Below are the code and all the weights of a small trained network. Each question names an input and a class and asks about switching units off, where a switched-off unit gives its printed mean instead of its output.

import numpy as np


def w(rows, s, z=0):
    codes = np.array(rows[::2]) - 128.0
    scale = np.full(codes.shape[1], s)
    scale[-1] = z or s
    return codes * scale


def f(y):
    return np.maximum(y, 0)


def log_softmax(a):
    a = a - a.max(-1, keepdims=True)
    return a - np.log(np.exp(a).sum(-1, keepdims=True))


def net(x, mask):
    res = np.array(x, float).reshape(1, 4) / 4 @ E
    y = f(res @ A[0][:, :-1].T + A[0][:, -1])
    res = res + np.where(mask, y, B[0][:, -1]) @ B[0][:, :-1]
    return log_softmax(res[-1] @ U[:, :-1].T + U[:, -1])


A, B = {}, {}
E = w([
[59,80,142,165,209,217],'x0',
[116,40,85,169,20,138],'x1',
[159,130,255,106,59,198],'x2',
[242,76,151,199,188,119],'x3',
],0.0085)
A[0] = w([
[109,63,95,192,70,123,113],'neuron 1',
[134,165,109,57,70,84,72],'neuron 2',
[151,116,212,128,65,184,97],'neuron 3',
[99,107,26,150,201,56,80],'neuron 4',
[236,84,162,204,154,154,9],'neuron 5',
[1,177,106,17,84,138,6],'neuron 6',
[190,96,151,165,172,106,12],'neuron 7',
[137,207,125,84,221,120,122],'neuron 8',
[129,212,192,76,186,123,124],'neuron 9',
[14,56,133,201,206,217,73],'neuron 10',
[101,51,127,192,53,123,107],'neuron 11',
[194,146,134,100,81,50,93],'neuron 12',
[168,137,133,120,100,76,120],'neuron 13',
[195,162,105,93,81,69,93],'neuron 14',
[183,149,133,109,71,57,109],'neuron 15',
[216,90,112,153,173,123,253],'neuron 16',
[126,207,172,95,205,110,158],'neuron 17',
[107,86,27,145,137,102,63],'neuron 18',
[229,62,143,197,182,112,66],'neuron 19',
[24,128,116,54,127,171,5],'neuron 20',
[103,106,100,155,44,136,57],'neuron 21',
[169,106,251,80,78,194,104],'neuron 22',
[90,89,159,165,164,219,25],'neuron 23',
],0.0083,0.0016)
B[0] = w([
[172,101,139,189,121,153,204],'neuron 1',
[138,79,146,95,181,137,201],'neuron 2',
[163,203,62,105,95,123,219],'neuron 3',
[162,255,67,87,80,106,235],'neuron 4',
[87,112,142,103,103,63,226],'neuron 5',
[71,79,172,102,98,56,240],'neuron 6',
[92,95,179,120,99,73,188],'neuron 7',
[177,76,105,197,76,159,233],'neuron 8',
[172,73,109,187,65,140,236],'neuron 9',
[175,103,107,80,190,144,254],'neuron 10',
[158,80,108,156,110,148,209],'neuron 11',
[155,101,135,100,208,159,215],'neuron 12',
[125,110,127,109,173,151,182],'neuron 13',
[157,92,131,94,201,167,212],'neuron 14',
[145,91,133,94,179,163,213],'neuron 15',
[70,127,150,93,93,100,218],'neuron 16',
[163,59,105,184,63,133,237],'neuron 17',
[160,191,87,128,91,125,202],'neuron 18',
[66,103,173,89,100,74,231],'neuron 19',
[96,80,149,78,139,77,200],'neuron 20',
[151,66,115,183,99,117,193],'neuron 21',
[158,238,53,91,95,106,253],'neuron 22',
[159,115,115,84,198,144,202],'neuron 23',
],0.0088,0.0078)
U = w([
[66,103,174,93,103,54,113],'0',
[159,229,68,111,103,129,125],'1',
[162,93,124,90,247,176,117],'2',
[166,74,111,234,77,159,106],'3',
[115,147,142,150,129,153,254],'4',
[96,151,165,172,143,165,91],'5',
],0.013,0.0079)

Each question gives the input, the list of numbers given to net, and the class t.
The units are the neurons (one row each of A and B). Each row of codes is followed by its name. A weight is (code - 128) times the scale printed after its matrix; where a second scale follows, it is the last column's (A, B and U).
mask holds one flag per neuron, in row order. A switched-off neuron (its flag False) gives its mean, the last column of its row in B, instead of its output. The means were averaged over made-up inputs and are rounded, as every weight is.
A unit's drop is (log p(t) with every unit on - log p(t) with that unit switched off) / (log p(t) with every unit on - log p(t) with every unit switched off).
The circuit of an input: a set's keep is (log p(t) with only the set's units on - log p(t) with every unit switched off) / (log p(t) with every unit on - log p(t) with every unit switched off). Starting from the 12 units with the biggest drops (on a tie, the unit counted first), units are removed one at a time, each time the one whose removal leaves the highest keep (on an exact tie, the one counted first), for as long as the keep stays at least 0.8.
units of the circuit, in order: the units of the circuit, biggest drop first
most important unit: the unit with the biggest drop
k most important neurons: the k neurons with the biggest drops, biggest first
drop when u is switched off: that unit's drop, to one decimal
input [3,3,8,-5], class 1: 2 most important neurons => neuron 22; neuron 3
input [-2,3,5,1], class 1: units of the circuit, in order => neuron 22
input [-1,-5,-8,-8], class 0: 4 most important neurons => neuron 6; neuron 20; neuron 22; neuron 3
input [-5,-5,4,1], class 2: 4 most important neurons => neuron 4; neuron 12; neuron 14; neuron 15
input [-5,8,0,8], class 0: 2 most important neurons => neuron 19; neuron 5
input [3,-5,-2,-4], class 3: units of the circuit, in order => neuron 8; neuron 17
input [-3,-5,-4,4], class 3: 3 most important neurons => neuron 8; neuron 22; neuron 17
input [1,-8,-6,2], class 3: 2 most important neurons => neuron 8; neuron 17
input [6,-7,-1,5], class 3: 3 most important neurons => neuron 8; neuron 17; neuron 9
input [8,6,7,-3], class 2: 2 most important neurons => neuron 10; neuron 23
input [6,2,3,4], class 2: 3 most important neurons => neuron 10; neuron 23; neuron 6
input [6,7,-8,0], class 1: 2 most important neurons => neuron 4; neuron 18
input [6,-8,-4,-2], class 3: 3 most important neurons => neuron 8; neuron 17; neuron 9
input [-2,5,-7,7], class 0: units of the circuit, in order => neuron 19
input [8,3,7,-7], class 2: 2 most important neurons => neuron 10; neuron 23
input [3,-7,-5,-5], class 3: 2 most important neurons => neuron 8; neuron 17
input [5,-4,5,-4], class 1: drop when neuron 6 is switched off => -0.2
input [0,-7,7,7], class 0: drop when neuron 4 is switched off => 0.2
input [2,-3,-8,5], class 1: drop when neuron 16 is switched off => 0.0
input [-8,-4,7,-7], class 2: most important unit => neuron 2
input [8,4,8,6], class 1: drop when neuron 14 is switched off => 0.1
